Below are the code and all the weights of a small trained network. Each question names an input and a target symbol and asks about switching units off, where a switched-off unit gives its printed mean instead of its output.

import numpy as np


def w(rows, s, z=0):
    codes = np.array(rows[::2]) - 128.0
    scale = np.full(codes.shape[1], s)
    scale[-1] = z or s
    return codes * scale


def f(y):
    return np.maximum(y, 0)


def softmax(a):
    e = np.exp(a - a.max(-1, keepdims=True))
    return e / e.sum(-1, keepdims=True)


def log_softmax(a):
    a = a - a.max(-1, keepdims=True)
    return a - np.log(np.exp(a).sum(-1, keepdims=True))


def net(x, mask):
    ids = ['αβγδεζθλμξπστφψω'.index(c) for c in x.split()]
    T = len(ids)
    res = E[ids] + P[:T]
    r = res
    for j in range(2):
        rows = slice(2 * j, 2 * j + 2)
        q, k, v = (r @ M[0][rows].T for M in (Q, K, V))
        z = softmax(np.where(np.tri(T) > 0, q @ k.T / 2**0.5, -1e9)) @ v
        o = O[0][rows]
        res = res + np.where(mask[j], z, o[:, -1]) @ o[:, :-1]
    y = f(res @ A[0][:, :-1].T + A[0][:, -1])
    res = res + np.where(mask[2:10], y, B[0][:, -1]) @ B[0][:, :-1]
    return log_softmax(res[-1] @ U[:, :-1].T + U[:, -1])


Q, K, V, O, A, B = {}, {}, {}, {}, {}, {}
E = w([
[197,186,146,142],'α',
[183,124,87,168],'β',
[187,138,144,177],'γ',
[134,60,130,147],'δ',
[171,151,118,144],'ε',
[153,136,153,151],'ζ',
[109,41,75,114],'θ',
[162,151,99,123],'λ',
[191,111,141,72],'μ',
[184,112,64,174],'ξ',
[95,164,98,6],'π',
[175,169,39,101],'σ',
[127,147,24,238],'τ',
[52,156,147,138],'φ',
[83,136,165,177],'ψ',
[127,91,158,146],'ω',
],0.02)
P = w([
[133,22,227,254],'0',
[123,139,62,96],'1',
[126,142,64,108],'2',
[130,133,53,114],'3',
[135,135,57,118],'4',
[129,134,27,111],'5',
[133,166,89,116],'6',
[146,144,68,133],'7',
[148,137,53,150],'8',
[139,164,69,118],'9',
[150,156,72,143],'10',
[148,160,78,145],'11',
],0.0089)
Q[0] = w([
[171,237,253,220],'H0',
[14,7,221,31],'H0',
[208,213,146,167],'H1',
[63,37,223,42],'H1',
],0.0071)
K[0] = w([
[91,113,140,132],'H0',
[127,190,2,105],'H0',
[116,110,153,197],'H1',
[130,182,51,48],'H1',
],0.012)
V[0] = w([
[216,183,189,76],'H0',
[254,190,120,177],'H0',
[128,62,235,222],'H1',
[171,44,168,141],'H1',
],0.0086)
O[0] = w([
[181,145,249,162,81],'H0',
[152,208,199,137,176],'H0',
[93,117,157,20,254],'H1',
[75,218,184,123,185],'H1',
],0.011,0.0076)
A[0] = w([
[50,28,125,140,129],'N0',
[54,120,130,119,4],'N1',
[206,91,165,31,108],'N2',
[97,83,115,227,144],'N3',
[167,69,72,89,64],'N4',
[192,177,56,54,241],'N5',
[240,93,154,59,2],'N6',
[145,2,136,98,47],'N7',
],0.0089,0.0027)
B[0] = w([
[178,158,114,149,161],'N0',
[111,96,138,255,160],'N1',
[129,23,173,15,185],'N2',
[32,171,175,57,159],'N3',
[141,146,78,156,166],'N4',
[143,103,165,225,249],'N5',
[120,70,199,205,149],'N6',
[191,159,111,116,143],'N7',
],0.008,0.012)
U = w([
[228,169,96,195,222],'α',
[86,112,104,113,121],'β',
[179,175,151,143,1],'γ',
[174,78,52,90,136],'δ',
[12,137,142,249,225],'ε',
[106,50,96,102,75],'ζ',
[2,167,109,149,83],'θ',
[154,153,121,128,53],'λ',
[146,134,124,162,121],'μ',
[109,100,130,123,51],'ξ',
[159,174,121,137,99],'π',
[158,218,75,76,92],'σ',
[171,27,154,211,115],'τ',
[142,182,93,115,119],'φ',
[135,172,133,85,52],'ψ',
[158,116,111,139,171],'ω',
],0.0087,0.0037)

Each question gives the input, a string of symbols that net reads in full, and the target symbol t.
The units are the heads (2 rows each of Q, K, V and O) and the neurons (one row each of A and B). Each row of codes is followed by its name. A weight is (code - 128) times the scale printed after its matrix; where a second scale follows, it is the last column's (O, A, B and U).
mask holds one flag per unit, heads first, then neurons. A switched-off unit (its flag False) gives its mean, the last column of its rows in O or B, instead of its output. The means were averaged over made-up inputs and are rounded, as every weight is.
A unit's drop is (log p(t) with every unit on - log p(t) with that unit switched off) / (log p(t) with every unit on - log p(t) with every unit switched off).
The circuit of an input: a set's keep is (log p(t) with only the set's units on - log p(t) with every unit switched off) / (log p(t) with every unit on - log p(t) with every unit switched off). Starting from all 10 units, units are removed one at a time, each time the one whose removal leaves the highest keep (on an exact tie, the one counted first), for as long as the keep stays at least 0.8.
units of the circuit, in order: the units of the circuit, biggest drop first
unit that matters most: the unit with the biggest drop
top k neurons: the k neurons with the biggest drops, biggest first
which heads matter: for each layer, one digit per head in row order, 1 if its drop is at least 0.15 and else 0, layers parted by /
drop when u is switched off: that unit's drop, to one decimal
input σ ω τ φ τ γ α, target α: top 2 neurons => [N2; N3]
input θ μ φ γ ω ε γ σ φ σ σ, target ε: top 3 neurons => [N5; N1; N2]
input θ δ ψ π θ, target α: which heads matter => 01
input θ ξ φ μ γ, target ε: which heads matter => 11
input σ ψ ζ π ω θ δ σ, target α: unit that matters most => N5
input σ β ζ, target α: units of the circuit, in order => [H1; H0]
input σ σ γ β, target α: which heads matter => 11
input φ α μ β ψ ψ δ λ, target δ: which heads matter => 11
input σ σ γ ω θ ε γ φ λ ε, target α: units of the circuit, in order => [H1; N2]
input δ α ξ μ ψ λ, target θ: which heads matter => 11
input σ σ α γ, target α: which heads matter => 11
input σ β σ, target α: units of the circuit, in order => [H1; N5]
input γ ε ω π ξ β ζ, target ψ: units of the circuit, in order => [H1; H0; N2]
input δ π δ, target α: top 2 neurons => [N7; N0]
input ψ φ θ, target δ: which heads matter => 10
input ψ φ γ λ, target ζ: which heads matter => 01
input σ α σ γ, target α: which heads matter => 11
input σ σ ω τ λ, target α: units of the circuit, in order => [H1; N2]
input γ σ θ γ, target ψ: units of the circuit, in order => [H1; H0]
input σ τ μ δ σ ψ θ, target ε: units of the circuit, in order => [H1; N3]
input α ε λ ε ε ξ ε α β ω σ γ, target γ: units of the circuit, in order => [H0]
input ψ β ξ γ γ δ λ, target ζ: units of the circuit, in order => [H1; N2; H0]
input σ α τ α γ π γ ξ, target α: top 2 neurons => [N2; N3]
input ε σ σ θ γ μ, target τ: which heads matter => 00
input φ λ δ β α θ δ φ γ γ, target δ: units of the circuit, in order => [H0; H1]
input α γ ε ω δ σ α, target γ: drop when N2 is switched off => -0.1
input γ θ φ γ φ ε, target ψ: drop when H0 is switched off => 0.4
input ω τ φ π τ, target θ: drop when N6 is switched off => 0.1
input γ π γ λ ε ζ, target ψ: drop when H0 is switched off => 0.4
